In the rows, 128 means zero.
Each row has a class, written after it, and each block has its own classes.
[119 128 127 124 126 138 131 132 127 121 118 134 128 140 128 123 130 126
 130 115 117 132 129 147]
mun
[117 127 127 123 123 133 124 130 127 118 121 136 144 135 132 127 129 125
 125 124 126 131 115 150]
mun
[120 121 131 115 144 128 128 133 122 127 122 141 166 123 135 124 117 116
 111 159 138 132 111 138]
bop
[126 129 124 122 120 129 134 136 124 125 116 131 138 140 122 115 130 127
 121 153 135 131 115 156]
mun
[133 128 127 140 131 122 133 124 134 133 137 120 112 124 122 137 132 126
 145  97 114 124 134 122]
lono
[125 120 124 126 126 124 125 128 129 129 136 135 127 115 129 124 125 123
 133 146 128 131 127 126]
bop
[126 137 139 123 123 136 127 134 121 123 114 137 141 137 125 116 124 130
 119 142 134 130 118 154]
mun
[127 131 128 125 133 124 125 135 129 122 130 130 129 114 130 130 119 129
 122 145 140 128 127 111]
bop
[135 131 130 137 131 128 122 124 131 127 130 117 108 125 142 131 135 124
 147 113 120 129 143 129]
lono
[127 120 124 119 121 126 132 135 132 123 118 136 135 127 123 112 131 123
 130 150 127 138 118 161]
mun
[131 129 125 127 124 125 132 132 127 126 120 137 133 145 127 114 144 127
 126 141 127 126 121 157]
mun
[134 123 129 131 129 122 129 125 129 129 138 129 127 124 130 129 128 119
 131 122 121 127 133 127]
lono
[128 125 126 122 123 127 135 135 122 129 117 135 140 144 127 117 135 122
 122 140 130 127 118 151]
mun
[133 126 127 120 127 116 119 131 127 121 129 146 147  99 137 115 115 123
 112 185 152 125 131 127]
bop
[134 123 121 140 128 124 128 125 134 128 142 130 123 115 127 134 129 127
 136 122 128 125 138 118]
lono
[128 112 126 120 124 131 131 131 128 128 124 135 137 125 134 120 125 119
 128 142 124 125 120 147]
bop
[138 119 130 142 126 122 132 123 136 128 135 126 111 126 122 129 136 116
 140 110 115 118 137 123]
lono
[143 120 125 140 129 116 128 123 130 130 139 123 109 114 123 129 134 128
 135 123 122 125 143 110]
lono
[135 133 128 140 126 127 130 129 129 134 134 128 119 125 126 141 136 125
 141 117 123 126 131 118]
lono
[128 137 130 126 127 131 129 138 124 122 116 134 128 147 123 124 128 132
 127 134 132 131 118 143]
mun
[123 132 127 122 126 131 135 138 124 119 124 133 134 143 129 117 131 122
 124 138 127 127 120 151]
mun
[116 143 140 131 131 141 130 126 126 130 134 112 112 151 122 150 137 135
 138  79 115 131 134 111]
lono

Next block, with new classes.
[133 117 115 129 130 119 137 131 127 119 121 127 134 131 127 113 135 134
 126 134 140 118 107 128]
zafi
[142 132 126 132 132 134 150 133 124 126 122 122 134 137 130 119 118 128
 118 138 130 122 122 128]
gipo
[119 124 119 130 127 116 107 143 128 135 131 132 121 124 134 145 115 132
 120 131 120 124 127 126]
zafi
[153 122 130 129 121 138 138 129 127 125 124 132 139 123 123 125 150 129
 125 136 124 130 130 126]
zafi
[137 125 133 125 121 127 118 130 130 133 129 137 128 122 127 123 122 129
 127 112 123 135 143 129]
mepev
[131 119 133 126 126 133 130 134 126 123 126 127 123 141 126 117 146 129
 133 141 107 122 113 121]
zafi
[136 119 119 129 135 122 131 131 128 124 122 127 125 136 125 117 136 132
 126 143 137 120 106 123]
zafi
[117 124 137 128 121 138 136 120 131 132 127 137 129 117 126 133 131 127
 135 148 115 126 131 116]
zafi
[125 132 120 126 130 121 105 129 131 131 133 123 121 127 125 143 115 131
 126 120 132 131 132 132]
mepev
[122 133 130 120 143 148 131 106 135 144 131 109 123 154 115 113  69 128
 133 135 125 137 148 138]
zafi
[130 126 109 122 130 111 102 126 128 122 129 128 127 124 119 140 118 126
 137 116 148 129 137 135]
mepev
[124 115 120 122 131 127 112 142 133 144 132 135 123 130 127 138 126 132
 127 118 126 138 131 133]
mepev
[127 136 138 126 131 125 119 121 128 131 132 131 116 134 136 110 107 124
 122 103 127 132 134 129]
mepev
[132 127 138 129 126 127 129 131 131 137 121 145 125 123 132 116 123 125
 130 132 118 129 135 122]
gipo
[136 147 128 127 139 149 151 135 131 130 117 130 134 135 130 136 162 111
 127 141 133 131 127 130]
gipo
[145 137 141 130 131 144 148 129 131 132 122 129 130 136 135 108 138 124
 114 129 121 133 123 130]
gipo
[113 122 123 126 127 148 132 128 135 139 108 152 140 120 126 110 112 122
 135 153 126 127 132 123]
gipo
[133 125 125 121 128 121 105 136 128 128 134 127 118 134 126 131 137 130
 130 105 124 134 130 135]
mepev
[ 97 121 113 132 135 112 122 118 130 130 125 130 126 123 129 124 106 133
 132 127 155 127 115 130]
zafi

Next block, with new classes.
[126 127 124 131 121 157 126 132 120 134 132 115 137 136 127 119 130 124
 123 111 136 112 138 130]
Tolig
[124 137 128 126 127 135 129 139 130 118 133 125 120 119 123 123 127 124
 136 117 123 121 126 112]
Kom
[128 140 128 124 131 121 118 141 151 135 119 120 128 136 133 148 126 140
 132 113 130 122 115 132]
Maba
[119 140 125 133 117 138 113 134 120 137 130 118 137 134 144 133 123 138
 131 129 129 136 134 134]
Viru
[141 137 137 145 130 140 134 121 113 145 131 124 126 126 138 123 127 127
 132 117 133 114 127 113]
Viru
[127 115 118 116  89 150 121 147  99 108 151 121 141 117 124 134 126 117
 138 120 140 132 135 109]
Kom
[143 130 139 136 135 101 146 107 123 146 144 144 125 118 133 130 131 134
 123 141 120 119 127 128]
Viru
[113 132 126 111 120 135 127 137 119 109 142 134 124 115 127 124 134 124
 133 145 116 124 134 132]
Kom
[143 128 131 134 133 111 121 138 141 130 118 122 125 129 128 150 122 135
 130 107 138 135 113 117]
Maba
[134 119 124 130 114 124 122 132 116 132 131 121 143 129 130 143 124 131
 129 118 138 140 129 127]
Viru
[115 139 122 129 131 145 126 122 124 145 121 117 138 138 133 116 131 127
 127 125 123 122 132 142]
Tolig
[120 136 131 118 139 128 134 128 132 101 139 139 117 118 119 117 128 123
 133 131 117 123 137 122]
Kom
[125 140 132 124 126 148 131 136 128 125 136 123 124 126 123 122 131 126
 137 115 127 108 127 120]
Kom
[123 138 130 129 128 149 130 136 125 116 133 126 118 127 128 115 129 120
 136 126 127 116 131 117]
Kom
[118 140 130 143 133 138 121 120 106 147 123 125 141 137 131 139 124 140
 129 112 122 132 139 135]
Viru
[121 134 124 130 126 140 122 132 130 119 128 130 129 131 133 117 124 126
 129 124 131 128 137 125]
Kom
[141 141 138 134 145 112 128 136 145 134 112 127 108 126 130 138 126 133
 131 122 130 129 104 113]
Maba
[115 159 126 140 144 134 120 119 143 145 119 118 132 143 145 126 124 145
 124 118 115 116 138 144]
Viru
[136 131 134 132 129 131 125 144 148 138 129 121 126 129 128 144 130 133
 133 112 136 113 115 123]
Maba
[125 144 123 138 116 130 115 129 110 154 129 111 148 134 146 141 122 143
 130 115 129 133 134 129]
Viru
[135 110 127 122 112 155 136 133 118 129 133 120 140 132 114 121 132 114
 134 109 144 113 129 124]
Tolig
[124 133 131 132 133 124 126 125 125 146 127 128 129 132 135 133 130 135
 125 137 122 134 121 136]
Viru
[117 141 126 123 128 136 124 133 145 111 134 126 122 128 132 123 127 129
 132 128 121 122 134 126]
Kom
[139 130 127 133 126 119 120 137 134 126 122 119 131 132 127 144 122 135
 129 103 139 130 122 119]
Maba
[134 120 116 127 101 154 122 137 114 126 141 109 155 133 124 129 124 123
 135  87 145 117 142 124]
Tolig
[126 130 132 127 126 139 133 133 123 112 138 133 122 122 125 118 129 119
 134 124 124 121 132 115]
Kom
[ 92 137 112  97 118 112 111 129 133 120 127 125 140 127 139 135 130 134
 129 164  99 152 133 155]
Kom
[144 138 136 139 121 179 126 168 125 109 125 104 112 130 116 120 123 111
 151  72 160  98 118  75]
Kom
[115 129 113 119 120 134 126 115 115 137 134 120 155 134 126 124 131 131
 128 120 117 125 145 148]
Tolig
[120 152 131 138 138 145 120 134 126 139 125 127 131 141 136 138 129 140
 130 117 122 122 133 132]
Viru
[129 130 122 134 109 134 121 122 103 142 134 119 150 130 138 137 123 136
 129 120 131 136 138 130]
Viru

Next block, with new classes.
[126 135 133 139 147 114 134 125 130  90 140 129 134 112 138 135 102 141
 136 117 123 125 138 128]
Poni
[133 132 131 142 139 118 142 135 123  81 138 132 126 119 140 118 120 150
 127 120 127 127 134 131]
Poni
[124 123 127 128 144 121 136 133 114  89 143 130 114 120 130 132 126 148
 132 127 122 125 141 127]
Poni
[138 145 131 135 152 115 128 116 142 128 141 127 133 115 136 130 127 152
 125 116 125 135 142 124]
Poni
[123 139 145 147 137 132 146 128  94  50 129 129 127 141 120 125 137 136
 135 130 140 119 133 114]
fab
[118 142 139 166 166 129 138 129 109  77 131 131 133 119 128 122 134 139
 130 131 130 122 122 119]
fab
[134 141 131 152 118 125 126 130 134  83 151 101 148 118 156 117 136 152
 123  95 125 125 140 118]
Poni
[113 142 139 157 189 109 151 133 112  67 126 143 134 113 138 125 115 145
 122 146 129 123 128 120]
fab
[113 124 144 146 175 123 159 124 100  44 123 148 128 133 126 133 117 144
 137 138 133 118 136 115]
fab
[121 131 131 148 127 112 139 149 114  52 148 124 137 109 151 126 121 155
 130 114 129 120 130 140]
Poni
[128 144 144 135 184 118 147 108 128 104 126 141 134 129 117 130 131 142
 135 138 128 128 136 111]
fab
[120 145 144 163 158 134 140 129 102  81 129 128 148 125 128 120 133 137
 129 133 130 119 121 120]
fab
[134 117 138 160 134 121 146 112 125  90  91 152 114 130 116 139 100 138
 136 160 137 132 150 116]
Poni
[141 150 131 134 152 115 130 116 147 149 135 135 135 113 138 128 125 143
 125 125 119 137 136 126]
Poni
[131 134 131 129 138 118 129 117 129 111 137 126 129 123 128 124 135 149
 127 130 126 130 141 122]
Poni
[121 140 144 155 143 130 136 127 107  92 123 131 126 135 118 121 136 131
 136 141 135 124 124 119]
fab

Next block, with new classes.
[154 126  91  97 130 125 106  44 130 112 118 136 125 119 146 121 127 137
 113 171 135 127 150 117]
nuvi
[109 122 107  75 129 113 124  12 126 110 133 114 125 111 162 130 128 151
 121 154 137 131 132 116]
faven
[ 94 114 127  91 126 123 129  77 135 105 128 134 123 105 160 123 102 147
 120 149 133 124 141 122]
nuvi
[146 131  92  66 129 121 119  24 134 115 119  94 126 143 153 119 130 139
 108 146 136 124 147 101]
nuvi
[120 143 108  98 124 125 123  21 147 127 125 121 122 120 151 140 127 144
 124 152 136 124 152 103]
nuvi
[154 127  82  62 123 110 112  50 127 103 132 142 132 110 143  86 133 142
  95 163 132 143 148 105]
nuvi
[142 120 105 116 125 122 137  53 124 115 121 135 133 108 133 122 137 160
 132 131 134 124 133 117]
faven
[141 114  92 116 139 120 146  14 124  94 113 109 130 101 130 118 129 165
 159 106 147 125 136 134]
faven
[142 119 121 124 123 113 121  22 122 129 138 120 126 112 148 122 127 144
 119 145 135 128 133  98]
faven
[126 122  81  90 124 116 115  10 119 110 120 107 109 120 148 117 128 161
 126 141 140 125 139 109]
faven
[137 126  81  80 127 155 105  37 126 113 135 136 120 117 148  87 141 131
 105 157 135 114 146 109]
nuvi
[150 140  89  77 124 144 116  37 130 110 147 135 119 116 154 105 132 146
  96 155 138 111 134  86]
nuvi

A new block, with new classes.
[137 120 136 124 116 129 116 127 100 127 120 129 130 169 138 134 129 127
 126 151 141 107 117 137]
rek
[125 120 122 132 135 143 141 128 144 126 144 128 128  92 125 136 116 133
 132 109 119 142 137 109]
Vuz
[133 121 136 127 120 119 125 127 115 128 124 126 134 153 132 130 133 124
 135 136 135 116 126 130]
rek
[128 124 132 123 122 155 122 130 118 128 147 129 120 114 129 143 113 132
 120 127 123 123 123 115]
Vuz
[123 140 132 122 117 160 117 132 104 131 157 129 117 120 136 140 122 130
 115 147 124 114 117 125]
Vuz
[137 114 133 124 119 121 126 125 114 119 123 133 139 157 138 131 135 124
 122 138 145 106 128 130]
rek
[123 130 139 126 124 127 122 130 139 120 129 131 119 108 130 131 126 122
 127  93 116 122 131  94]
Vuz
[118 136 135 125 121 117 123 128 146 123 118 131 127 133 133 125 134 120
 134 108 126 117 129 118]
sovu
[139 115 131 130 127 116 134 126 110 130 126 128 133 141 128 129 129 126
 124 134 131 116 127 125]
rek
[134  90 133 129 134 118 126 126 109 126 116 129 129 144 139 134 125 128
 109 116 134 109 130 116]
rek
[128 134 131 118 115 117 129 126 132 119 125 130 132 140 130 125 135 120
 126 126 132 105 125 126]
sovu
[120 121 132 120 122 109 125 127 134 118 114 130 123 131 143 124 130 119
 113 105 127 102 129 110]
sovu
[137 111 138 130 124 131 121 128  96 129 119 127 126 150 140 137 125 128
 120 137 136 109 126 122]
rek
[125 116 129 124 129 102 132 128 137 124 121 127 127 130 126 125 131 123
 117 109 126 119 130 120]
sovu
[135 120 130 123 120 108 132 123 100 129 124 123 134 150 130 125 133 123
 115 147 136 103 124 136]
rek
[139 111 136 123 118 121 121 125  93 130 125 127 133 162 133 132 132 127
 112 154 141 105 119 139]
rek
[121 128 133 116 125 106 125 127 135 120 114 132 129 143 135 122 139 118
 116 121 133 106 127 126]
sovu
[133 130 144 123 120 108 119 126 140 118 119 131 131 147 130 123 150 115
 135 117 134 122 129 119]
sovu
[125 138 139 125 130 146 112 132 123 125 129 130 111 106 133 136 132 131
 118 111 119 127 127 106]
Vuz
[137  85 129 135 142  98 132 125 143 125 118 126 131 129 121 130 125 128
 117  94 126 135 136 109]
rek
[133  81 135 131 131  99 128 130 138 128 122 128 129 139 123 138 115 124
 120  89 123 118 128 105]
rek
[148  98 135 128 123 115 128 124 101 124 127 125 138 148 122 133 129 130
 120 136 136 113 122 125]
rek
[124 139 141 124 117 125 128 127 116 125 134 131 124 119 132 128 137 123
 118 125 123 109 128 110]
sovu
